Questions about the row below.
1) The entry just right of -30.1?
2) The entry just right of the smallest entry?
3) The third entry?
4) The entry just left of -33.3?
5) The entry just left of -33.7?
6) The second smallest entry?
7) The first entry?
8) The third entry from the right?
array([-20.4,  -7.7,  42.5, -58.8, -33.3, -57.8,  -9.2, -37.5, -30.1,
       -33.7])
1) -33.7
2) -33.3
3) 42.5
4) -58.8
5) -30.1
6) -57.8
7) -20.4
8) -37.5

B =
  36.15  -133.84   -55.39  -100.98   161.60   147.31   127.91    34.50
 -25.02  -111.39   -10.78  -130.63   171.00   136.97   121.01    12.65
-100.38  -104.85   133.41    61.80   -78.44   116.48   -86.65   -43.71
  91.34    17.70   -92.04    77.16   -79.98   -61.32  -130.19  -148.40
Indices start at 0.
The entry directly below -111.39?
A: -104.85
The entry in row 1 and column 0 -> -25.02
The entry just right of -78.44?
A: 116.48
The entry at row 2, column 0 is -100.38
The entry at row 0, column 0 is 36.15
The top entry of the column that holds the smallest entry?
A: 34.50
The entry in row 0 and column 2?
A: -55.39
The entry just right of the largest entry?
A: 136.97
The bottom-right entry?
A: -148.40
The entry at row 0, column 1: -133.84
The entry just left of the smallest entry -> -130.19
The entry just left of 127.91 -> 147.31
The entry directly below 12.65 is -43.71
The bottom-left entry?
A: 91.34
The entry directly below 133.41?
A: -92.04
The bottom entry of the column that holds the largest entry: -79.98
The entry directly below 121.01?
A: -86.65
The entry just right of -10.78 -> -130.63
The entry at row 1, column 1 is -111.39
The entry just left of -78.44?
A: 61.80

Read these off the array that follows.
1) What is the last entry, reading row by row?
2) What is the fourth entry, reading row by row?
3) What is the largest entry in the last row?
4) What is the 3rd entry, reading row by row?
5) What is the entry in the bottom-left corner?
array([[5, 0, 7, 9],
       [1, 6, 0, 1]])
1) 1
2) 9
3) 6
4) 7
5) 1

Read these off the matrix that follows. Rows and columns are numbered from 0.
1) Give the entry just left of -46.5.
2) Give the entry directly below -8.7.
3) Give the entry just right of -51.0.
4) Give the bottom-right entry.
5) Give the entry just left of the largest entry.
6) Give the entry just left of 0.3.
7) Give the entry in row 0 and column 1.
8) Give the entry directly below 52.5.
[[-56.1  36.2 -51.0 -49.6   7.9 -41.1 -61.1  26.2  53.8]
 [ 42.6 -57.3  51.3  12.0  58.2  26.3  35.2 -57.0 -46.8]
 [ 57.9 -61.2  11.3  60.8 -40.3  76.7  73.0 -18.8 -46.5]
 [ 49.1  -8.7 -37.8  62.4 -39.7  52.5  47.5  -4.2 -10.5]
 [ 49.0 -63.3  54.9  43.2  41.7  34.7  71.0   0.3 -41.4]]
1) -18.8
2) -63.3
3) -49.6
4) -41.4
5) -40.3
6) 71.0
7) 36.2
8) 34.7

Questions about the grid below.
1) Find the largest entry in the first row.
2) Find the entry directly above 12.0.
3) Find the largest entry in the last row.
4) Find the fifth-last entry, reading row by row.
5) Find the third entry from the end, reading row by row.
6) Find the second entry on the main diagonal.
7) Find the entry in the top-left corner.
8) Find the bottom-left entry.
[[ 15.9  -3.0  -7.2  22.4  12.1   2.5   8.9  32.2  -3.5]
 [  2.7 -18.9   5.1  18.9   4.9 -15.6   8.1 -15.2 -27.6]
 [ 26.6 -25.0  29.5  15.1  39.7   5.1 -23.9  23.1   9.7]
 [ 15.5  -3.5  -8.8  31.9  -6.9 -10.2 -16.6  -9.1  -7.1]
 [ -7.9   9.5  -9.5  26.2  21.3 -15.2 -15.6  28.0  26.9]
 [ 15.9  16.7   0.2  28.5  13.9  20.5 -25.8   6.0 -18.9]
 [  3.6  -5.9  12.0  61.1  10.9 -19.0  -1.6 -39.6 -17.9]
 [ 33.1  -7.7  -1.4   8.4   9.7  10.7   1.3  22.3  -4.7]
 [ 20.0   3.9  11.8   1.4  -6.3   8.1 -13.4  -0.3  -6.2]
 [ 26.5 -14.6  10.3   7.1  11.8 -21.1   5.2  28.9  24.2]
 [-30.9  -1.9   6.2  30.7  -6.1   5.1 -15.1  35.4  -8.4]
 [ 33.4  38.9 -18.2  27.8  25.2  26.5  -3.3  10.6  19.5]
 [  5.7  -1.9  29.3   6.7   4.2  42.4  -6.3  -4.9   8.8]]
1) 32.2
2) 0.2
3) 42.4
4) 4.2
5) -6.3
6) -18.9
7) 15.9
8) 5.7
